In the rows, zero is written as 128.
Here are made-up elements, facts about them, and rows of numbers that follow some of those facts. Name the element behind each unnamed row.

How the elements are related:
rotrik: refers to; satrim: is of sort; tresos: uses; grako: points at
Q_111 satrim:319 tresos:Q_499 grako:Q_902
Q_112 satrim:697 tresos:Q_679, Q_378, Q_929
Q_115 rotrik:Q_502 satrim:319
Q_116 rotrik:Q_242 satrim:697
Q_120 satrim:319 tresos:Q_382, Q_184, Q_311
Q_127 satrim:493 grako:Q_259
Q_133 satrim:566
Q_14 rotrik:Q_388 satrim:223
Q_143 satrim:319 tresos:Q_915, Q_95
Q_146 satrim:223
Q_15 satrim:371 tresos:Q_261, Q_646 grako:Q_660
Q_153 satrim:566 tresos:Q_83 grako:Q_847
Q_156 rotrik:Q_292 satrim:493 tresos:Q_146 grako:Q_875
Q_158 rotrik:Q_235 satrim:371 tresos:Q_4
Q_16 satrim:371
Q_168 rotrik:Q_682 satrim:566 tresos:Q_261, Q_397 grako:Q_365
Q_169 satrim:697 tresos:Q_922
Q_174 rotrik:Q_345 satrim:697 grako:Q_94
Q_182 satrim:566 tresos:Q_552 grako:Q_922
Q_184 satrim:319 tresos:Q_552
Q_196 rotrik:Q_38 satrim:697 tresos:Q_246 grako:Q_480
Q_203 rotrik:Q_551 satrim:371 grako:Q_378
Q_205 satrim:223 tresos:Q_922 grako:Q_158
Q_208 rotrik:Q_648 satrim:319
Q_211 rotrik:Q_846 satrim:697 grako:Q_796
Q_213 satrim:566
Q_221 rotrik:Q_998 satrim:697
Q_233 rotrik:Q_221 satrim:237 tresos:Q_378, Q_490
Q_235 rotrik:Q_725 satrim:237
Q_236 rotrik:Q_516 satrim:697 grako:Q_433
Q_240 rotrik:Q_777 satrim:697 tresos:Q_26
Q_242 rotrik:Q_365 satrim:697
Q_246 satrim:319 tresos:Q_499 grako:Q_896
Q_247 satrim:566 grako:Q_900
Q_25 rotrik:Q_133 satrim:237 grako:Q_500
Q_254 satrim:237
Q_259 satrim:223 tresos:Q_694 grako:Q_133
Q_26 rotrik:Q_313 satrim:319 tresos:Q_378, Q_929
Q_260 satrim:237 grako:Q_624
Q_261 satrim:319 grako:Q_777
Q_273 rotrik:Q_537 satrim:371 grako:Q_26
Q_275 rotrik:Q_850 satrim:371 tresos:Q_261, Q_112
Q_281 satrim:319 tresos:Q_146, Q_853 grako:Q_615
Q_285 rotrik:Q_417 satrim:697 tresos:Q_378, Q_116, Q_499 grako:Q_406
Q_287 satrim:697 tresos:Q_499 grako:Q_247
Q_292 rotrik:Q_927 satrim:493 tresos:Q_499 grako:Q_618
Q_299 rotrik:Q_820 satrim:493 tresos:Q_922
Q_302 satrim:566 tresos:Q_725, Q_311 grako:Q_95
Q_311 satrim:223 tresos:Q_382
Q_313 rotrik:Q_369 satrim:566 tresos:Q_707, Q_247
Q_316 satrim:223 tresos:Q_876 grako:Q_417
Q_331 satrim:697 grako:Q_392
Q_335 rotrik:Q_112 satrim:223
Q_338 rotrik:Q_707 satrim:237
Q_342 satrim:223 grako:Q_421
Q_344 satrim:319
Q_345 rotrik:Q_856 satrim:493 grako:Q_541
Q_352 satrim:223 tresos:Q_292
Q_355 satrim:697 tresos:Q_552, Q_981
Q_365 rotrik:Q_552 satrim:697
Q_369 rotrik:Q_791 satrim:319 tresos:Q_397
Q_375 rotrik:Q_273 satrim:697
Q_378 satrim:697 tresos:Q_499
Q_38 rotrik:Q_168 satrim:237 tresos:Q_211, Q_682
Q_382 satrim:319
Q_384 satrim:319 tresos:Q_246, Q_682
Q_385 satrim:697 tresos:Q_499
Q_388 rotrik:Q_233 satrim:223 grako:Q_929
Q_390 rotrik:Q_953 satrim:493
Q_392 satrim:371 tresos:Q_378, Q_499 grako:Q_83
Q_397 satrim:493
Q_4 satrim:223 tresos:Q_552
Q_406 rotrik:Q_646 satrim:223 tresos:Q_679
Q_413 satrim:566 grako:Q_56
Q_414 rotrik:Q_711 satrim:237 grako:Q_460
Q_417 rotrik:Q_260 satrim:319 tresos:Q_508 grako:Q_599
Q_421 satrim:493 tresos:Q_261, Q_955 grako:Q_888
Q_432 rotrik:Q_981 satrim:371 tresos:Q_499
Q_433 rotrik:Q_508 satrim:566 grako:Q_771
Q_44 satrim:319 tresos:Q_725 grako:Q_287
Q_442 satrim:493 tresos:Q_287
Q_450 rotrik:Q_14 satrim:319 tresos:Q_169 grako:Q_641
Q_452 satrim:493 grako:Q_725
Q_454 satrim:493 tresos:Q_516
Q_455 satrim:566 tresos:Q_246, Q_208
Q_458 satrim:697 tresos:Q_499 grako:Q_893
Q_460 rotrik:Q_635 satrim:237 grako:Q_182
Q_47 rotrik:Q_26 satrim:319 grako:Q_564
Q_480 rotrik:Q_240 satrim:319
Q_483 satrim:697
Q_490 satrim:371
Q_492 rotrik:Q_858 satrim:319
Q_499 satrim:697
Q_500 satrim:493 grako:Q_273
Q_502 satrim:237
Q_508 rotrik:Q_9 satrim:319 grako:Q_492
Q_516 rotrik:Q_894 satrim:493 tresos:Q_902
Q_526 satrim:697 tresos:Q_378, Q_275
Q_536 satrim:237 tresos:Q_552, Q_929
Q_537 rotrik:Q_146 satrim:493 tresos:Q_679
Q_541 satrim:237 tresos:Q_682
Q_551 rotrik:Q_414 satrim:493
Q_552 rotrik:Q_299 satrim:237
Q_554 rotrik:Q_723 satrim:566 tresos:Q_182
Q_56 satrim:566 grako:Q_613
Q_564 satrim:237 tresos:Q_552
Q_57 satrim:493 grako:Q_260
Q_574 rotrik:Q_442 satrim:371
Q_580 rotrik:Q_211 satrim:237 grako:Q_450
Q_599 rotrik:Q_783 satrim:697 grako:Q_242
Q_613 rotrik:Q_169 satrim:223 tresos:Q_95, Q_502 grako:Q_236
Q_615 satrim:493 grako:Q_285
Q_617 satrim:319 grako:Q_281
Q_618 rotrik:Q_831 satrim:319 tresos:Q_499, Q_645
Q_619 rotrik:Q_893 satrim:566 tresos:Q_120 grako:Q_508
Q_624 satrim:237 grako:Q_15
Q_633 satrim:223 grako:Q_316
Q_635 rotrik:Q_432 satrim:697
Q_641 rotrik:Q_965 satrim:697 tresos:Q_182
Q_644 satrim:319 grako:Q_845
Q_645 satrim:566 tresos:Q_853, Q_552, Q_116
Q_646 rotrik:Q_580 satrim:319 grako:Q_791
Q_648 satrim:493 tresos:Q_382, Q_929
Q_660 satrim:223 tresos:Q_707 grako:Q_388
Q_671 rotrik:Q_285 satrim:697
Q_679 satrim:237 tresos:Q_182
Q_682 rotrik:Q_955 satrim:697 grako:Q_923
Q_694 satrim:223 tresos:Q_182, Q_499
Q_695 rotrik:Q_900 satrim:371 grako:Q_153
Q_7 rotrik:Q_615 satrim:319
Q_707 rotrik:Q_254 satrim:697
Q_711 satrim:493
Q_723 rotrik:Q_480 satrim:223 tresos:Q_184, Q_174
Q_725 rotrik:Q_641 satrim:493
Q_752 rotrik:Q_841 satrim:493
Q_771 satrim:371 tresos:Q_378, Q_382
Q_777 rotrik:Q_7 satrim:493 tresos:Q_259, Q_311
Q_783 rotrik:Q_845 satrim:566 tresos:Q_499
Q_785 satrim:319 grako:Q_915
Q_791 rotrik:Q_891 satrim:237 grako:Q_57
Q_796 satrim:697 tresos:Q_725 grako:Q_292
Q_802 satrim:697 tresos:Q_146, Q_261, Q_213 grako:Q_502
Q_820 satrim:237
Q_83 satrim:319 grako:Q_345
Q_831 rotrik:Q_876 satrim:223
Q_841 rotrik:Q_158 satrim:697 grako:Q_981
Q_845 satrim:319 tresos:Q_536
Q_846 rotrik:Q_174 satrim:566
Q_847 rotrik:Q_492 satrim:697 grako:Q_25
Q_849 rotrik:Q_994 satrim:493
Q_850 rotrik:Q_156 satrim:371
Q_853 rotrik:Q_915 satrim:223
Q_856 rotrik:Q_203 satrim:319
Q_858 rotrik:Q_335 satrim:223
Q_875 rotrik:Q_554 satrim:697 tresos:Q_146, Q_242 grako:Q_196
Q_876 satrim:223 tresos:Q_168, Q_552
Q_888 satrim:697 tresos:Q_552 grako:Q_619
Q_891 rotrik:Q_483 satrim:697 grako:Q_413
Q_893 rotrik:Q_406 satrim:237 tresos:Q_707 grako:Q_452
Q_894 rotrik:Q_153 satrim:371 grako:Q_891
Q_896 satrim:493 tresos:Q_783 grako:Q_919
Q_9 rotrik:Q_619 satrim:319 tresos:Q_26 grako:Q_47
Q_900 rotrik:Q_433 satrim:223 grako:Q_211
Q_902 satrim:493 tresos:Q_499 grako:Q_375
Q_915 rotrik:Q_47 satrim:493 grako:Q_927
Q_919 satrim:319 tresos:Q_796 grako:Q_617
Q_922 satrim:493 tresos:Q_552, Q_929 grako:Q_455
Q_923 rotrik:Q_695 satrim:371 grako:Q_633
Q_927 rotrik:Q_338 satrim:566 tresos:Q_302 grako:Q_156
Q_929 satrim:237 tresos:Q_552, Q_499 grako:Q_841
Q_94 rotrik:Q_208 satrim:223 tresos:Q_725, Q_783
Q_95 satrim:371 grako:Q_802
Q_953 rotrik:Q_460 satrim:237 tresos:Q_344
Q_955 rotrik:Q_275 satrim:371
Q_965 rotrik:Q_111 satrim:697 tresos:Q_44, Q_116
Q_981 satrim:319 tresos:Q_259
Q_994 rotrik:Q_25 satrim:566 tresos:Q_44
Q_998 satrim:566 tresos:Q_499

Some rows with their names:
Q_9: [144 120 160  86 156 136 135  82 106 137 131 152 107 100 116 103  77 156
 156 187  94 119 115 155 106 160  87 144 124 119 105 119 106  69 116 123
 169 105 126]
Q_26: [131 104 130 136 110 106 123 171 138 105 142 122 130 121 119 113 118 144
 121 147 143 138 152 109 160 105 124 126 161 155 140 132 132 128 126 124
 126 134 134]
Q_619: [142  92 152 100 147 122 153  94 125 142 135 142  99 115 125 121  86 139
 146 173 102 136 111 140  98 157  92 111  94 132 114 124 117  93 144 105
 146 108  97]
Q_378: [148 112 119 133 113 118 148 139 136 128 135 126 126 134 130 134 134 132
 118 127 151 130 123 132 130 106 130 116 123 144 138 136 141 153 138 104
 124 137 112]
Q_116: [132 142 113 125 120 127 151 121 129 134 127 122 145 122 139 132 137 128
 126 126 145 122 116 135 124 125 131 124 126 125 139 129 131 139 125 124
 134 137 129]
Q_316: [129 117 120 126 130 122 127 133 129 131 125 117 129 127 123 114 126 122
 130 122 126 132 135 120 125 118 128 117 126 125 128 135 127 130 122 148
 123 130 127]
Q_452: [124 116 123 134 126 130 135 123 135 132 128 114 132 131 129 131 131 120
 131 119 122 125 127 123 113 130 129 117 124 126 133 128 121 140 134 131
 115 134 114]
Q_235: [121 133 132 131 127 120 121 134 134 126 126 126 130 135 137 131 129 133
 127 126 130 136 132 116 138 130 127 131 137 124 135 128 137 116 124 132
 123 128 141]
Q_397: [123 118 125 135 125 132 132 122 134 133 127 115 132 130 130 132 132 121
 131 123 123 124 127 123 113 132 130 120 125 126 132 125 123 141 133 130
 120 132 114]
Q_331: [133 157 122 113 131 139 132 105 115 141 115 124 142 138 138 129 137 122
 136 114 120 120 111 152 104 131 125 133 128 101 127 129 128 136 120 136
 138 139 136]
Q_490: [134 135 120 126 121 126 134 123 128 134 125 124 132 135 137 135 133 127
 124 122 137 131 120 132 124 121 130 126 126 124 132 130 140 136 128 121
 133 134 128]
Q_385: [144 135 121 123 126 129 142 124 125 134 125 130 134 134 131 128 138 125
 128 121 137 121 120 143 117 119 126 127 120 127 132 138 135 145 130 121
 125 136 125]
Q_236: [133 131 112 117 113 116 151 131 129 133 128 113 144 127 139 123 131 125
 128 127 140 133 117 135 124 118 124 111 131 127 142 131 132 141 132 122
 132 145 124]
Q_413: [118 123 132 124 126 121 122 127 134 131 124 112 133 138 137 122 127 121
 134 122 112 144 132 120 119 136 119 116 133 118 135 126 126 121 130 139
 121 133 131]
Q_783: [123 122 132 133 131 124 124 131 137 129 127 124 130 134 133 129 130 124
 130 125 124 132 133 116 122 138 124 125 127 126 135 130 129 124 131 135
 116 126 129]
Q_344: [114 125 169  96 114 125 103 122  79 123  79 139 127 110 127 164 117 157
 154 124 149 143 171 105 150 118 146 106 180 144 141  83 118 142 154 133
 119 139 132]
Q_537: [130 119 126 135 130 130 136 128 134 130 126 120 132 130 126 124 136 119
 133 119 126 119 131 126 110 132 127 120 119 127 134 134 123 140 132 136
 111 130 117]

Which element is each row?
No name comes twice in this set of rows, the named rows included.
[152 132 172 197 136 149 111  83 143  97 160 179 110 105  82 153 184 178
 103  79 175 104 174 130 187 116 164 199 116 250 122 124 143 110 102 117
 160  55 148] | Q_981
[128 133 139 129 126 125 111 148 126 114 130 132 133 124 118 112 124 138
 129 136 128 123 148 124 144 121 124 145 158 133 129 130 126 118 114 144
 131 127 149] | Q_369
[129  96 120 147 111 118 139 143 147 123 136 111 127 130 129 135 132 128
 121 123 139 129 133 110 125 116 133 109 127 145 139 130 132 151 140 118
 108 135 105] | Q_725
[124 131 137 131 123 125 107 145 127 115 132 128 132 122 121 116 122 141
 129 137 126 127 144 123 147 123 126 143 162 131 129 124 125 118 113 139
 133 128 147] | Q_7
[144 167 128 172 161 171 145 105 134 126 133 194 110 104 111 181 159 146
 111 119 184  62 111 132 143 152 166 194  81 149 104 130 141 126 122 103
 115  85 126] | Q_15
[136  97 122 145 118 120 141 145 145 121 135 117 126 131 121 129 135 126
 124 120 140 125 137 114 123 116 130 112 121 145 139 138 130 152 141 122
 103 132 107] | Q_777
[141 136 123 121 128 124 137 128 127 134 124 129 132 138 133 124 134 125
 127 119 135 129 123 136 120 118 124 126 121 122 130 137 138 137 127 128
 126 133 132] | Q_392
[106 148 122 124 120 125 130 122 153 101 135 108 102 120 132 141 134 126
 130 106 104 135 113 122 163 128 134 129 120 116 124 120 120 106 149 121
  94 130 126] | Q_313
[129 123 121 133 131 125 128 132 134 129 125 120 132 124 121 120 132 124
 128 119 134 123 135 116 129 121 134 126 126 125 130 134 129 130 119 149
 117 127 128] | Q_723
[118 143 124 118 137 135 114 109 119 139 116 115 137 129 129 120 128 119
 138 117 110 124 127 127 114 134 130 130 130 102 122 123 122 119 113 160
 134 129 139] | Q_342
[131 103 129 129 112 100 136 174 137 105 144 122 133 112 121 104 114 141
 123 157 144 141 152 110 162 110 118 116 155 159 143 135 124 123 128 126
 131 134 134] | Q_618
[119 156 104 173 167 191 144 155 139 127 121 195  95  96 117 203 119 132
 118 173 174  26  88 103 126 182 173 191  85  83  87 122 119 138 146  91
  66 111  91] | Q_57
[138 157 124 111 135 139 133 109 116 140 115 131 143 136 133 124 140 119
 136 114 121 114 116 155 102 130 121 136 124 105 126 136 130 134 120 139
 133 135 139] | Q_458
[120 130 137 118 121 119 109 143 122 118 130 120 136 126 124 107 116 135
 132 142 116 139 145 127 142 122 118 131 163 128 132 123 121 114 117 141
 143 134 146] | Q_617

The same elements again, as new rows of numbers:
Named rows:
Q_660: [130  41 182 124 131 126 182 109 144 108 150 152 187  94 118  80 141 130
 126 196  85  72 125 112 158 123 120 161 126 168  49 140  82 103 175 146
 164 142]
Q_433: [140 123 112 125 118 106 176 139 108 151 182  99 132 109 152  80 118 103
 122  92 104 136 137 175 151 123 107 129 122  83 198 118 136 100 153 122
 125 112]
Q_247: [172 115 100  78 155 112 106  99 106 105 138 143 113  73 156  97 110  86
 130 153 140  94 135  78 117 173 114 143 165 139  70  89 135 135 109  99
 150  82]
Q_541: [ 87 111 153 145  78 127 105 116 163 114 126 152 145 131 131 185 165 115
 133 122 157 138 132 120 120 129 115 157 136 180 121 120 143 122 112 129
 115 122]
Q_254: [ 85 122 148 127  80 134 118 114 146 100 127 153 148 132 129 182 164 118
 134 121 164 144 127  95 122 136 120 140 148 180 140 127 137 137 118 138
 120 142]
Q_233: [106 140 169 150 120 161 141 143 168 109 117 129 129 171 125 179 166 141
 125  92 157 125 138 164 119 118 142 122 127 142 177 136 149 169 116 131
 121 116]
Q_641: [118 150 131 139 136 137 127 155 147 114  89 124 115 157 127 171 135 175
 139 122 129 131 144 147 125 120 147  93 113 112 169 160 129 132 123 141
 133 135]
Q_876: [ 81 121 109 137 111 142 115 125 130  68 113 153 117 127  94 172 155 154
 149 169 148 136 138 133 120 143 139 140 134 151 125 153  96 117 117 161
 118 163]
Q_723: [104 131 129 138 134 150 137 165 151  95 105 145 144 159 101 182 157 175
 153 129 135 117 134 173 141 143 160  94 120 119 183 164 116 125 117 145
 144 135]
Q_365: [128 145 124 132 107 113 126 158 152 129 109 130 125 172 127 171 144 151
 140 132 136 137 126 108 130 119 154 103 116 104 185 153 126 132 124 127
 146 119]
Q_242: [134 144 112 125 113 116 141 170 138 113 115 109 114 175 123 160 136 147
 134 126 149 143 135  95 114 107 149 113 121 106 174 157 120 135 116 130
 129 126]
Q_785: [128  94 111 118 145 117 126 109  89 143 152 137 147  93 126  98 136 100
 119 126 113 125 107 118 142 142 103 151 134 140  66 112 107 115 129 116
 110 125]
Q_537: [137 173 148 136 136 139 127 137 149 137  93 112  93 165 148 159 107 153
 128 110 129 158 135 118 126 107 125  96 102 107 142 146 160 152 130 127
 131 134]
Q_888: [120 114 112 111 173 142 132  92  85 110 137 125 117  79 137  92 115 115
 137 145 101 114 135 169 138 152 109 127 140 133  67 119 118 109 130 137
 107 135]
Q_841: [167  98 151 110 155 113 177 147 129 142 142 109 159 137 140  89 124 129
 122 141  92  91 127 123 155 119 130 125 121 108 120 137 109 134 152 127
 149 103]
Q_752: [139 171 147 131 114 119 126 149 150 158 100 111 109 163 153 157 118 141
 121 102 130 162 122  89 130 111 123 104 103 110 162 144 149 137 129 119
 147 124]
Q_711: [114 156 141 135  88 111  95 114 135 138  95 130 111 119 154 165 110 130
 126 135 128 167 119  74 121 120 101 120 114 146 116 134 138 112 131 130
 135 142]

Which element is each row?
No name comes twice in this set of rows, the named rows included.
[ 86 137 134 136 119 139 103 106 129  95  94 138 110 120 130 173 122 154
 153 156 129 146 136 137 124 140 120 114 117 149 111 152 127 112 121 154
 122 163] | Q_355
[ 98 140 140 139 125 143  81 120 111 115  82 122 144 112 120 167 121 143
 129 148 159 153 108  93 106 134 154 132 147 154 135 127 127 110 122 168
 111 167] | Q_382
[ 81 108 124 153  94 128  84 119 150 103 110 159 136 123  94 170 157 142
 153 165 145 120 137 146 106 123 142 134 125 158 115 137 112  92 100 145
 118 145] | Q_352
[137 149 156 120 111 110 131 185 166 131 110 136 120 156 156 185 176 167
 134  96 119 136 150 123 141 129 116  86 112 133 165 148 139 117 129 128
 157 102] | Q_313
[130 156 116 120  96 110 133 145 144 129 113 117 143 176 119 156 121 140
 143 143 157 140 123  81 131 116 165 111 133 106 187 144 120 127 125 119
 140 138] | Q_707
[145 175 133 140 139 136 112 167 161 132 101 137  86 155 117 150 133 187
 129 114 129 145 134 131 132 130 146  94 107 121 159 150 138 134 142 134
 148 160] | Q_158
[136 143 132 151  75 123 142 133 157 115 131 119 105 150 129 172  88 110
 128 136 140 145 129 109 107 123 136 132 112  95 217 148 156 138 141 138
 176 112] | Q_846
[ 91 125 139 156  95 127  77 113 158 140 107 153 128 135 113 167 145 134
 125 138 138 143 122 122 106 115 115 139 108 158  85 136 127 117 100 128
 118 126] | Q_384
[130 118 138 110 149 126 121  89 103 132 140 128 134  68 162  88 104 111
 132 134 105 111 137 148 143 152 105 128 143 144  99 100 142  96 142 130
 128 126] | Q_302
[112 134 120 146 104 125  78 121 120 115  97 111 121 118 129 159 126 142
 129 165 160 141 132 104  94 108 157 128 139 150 131 126 122  91 106 161
 103 158] | Q_378
[103 129 124 152 116 140 119 143 164 115 112 148 144 163  90 171 153 154
 154 137 136 109 140 178 124 123 171 114 121 115 168 147 122 117 113 129
 146 129] | Q_94
[144 154 130  94 146 122 166  83 118 148 146 119 148 145 145  64  94 114
 141 108 113  95 149 167 156 143 141 112 129 100 138 101 154 151 130  91
 135 129] | Q_927

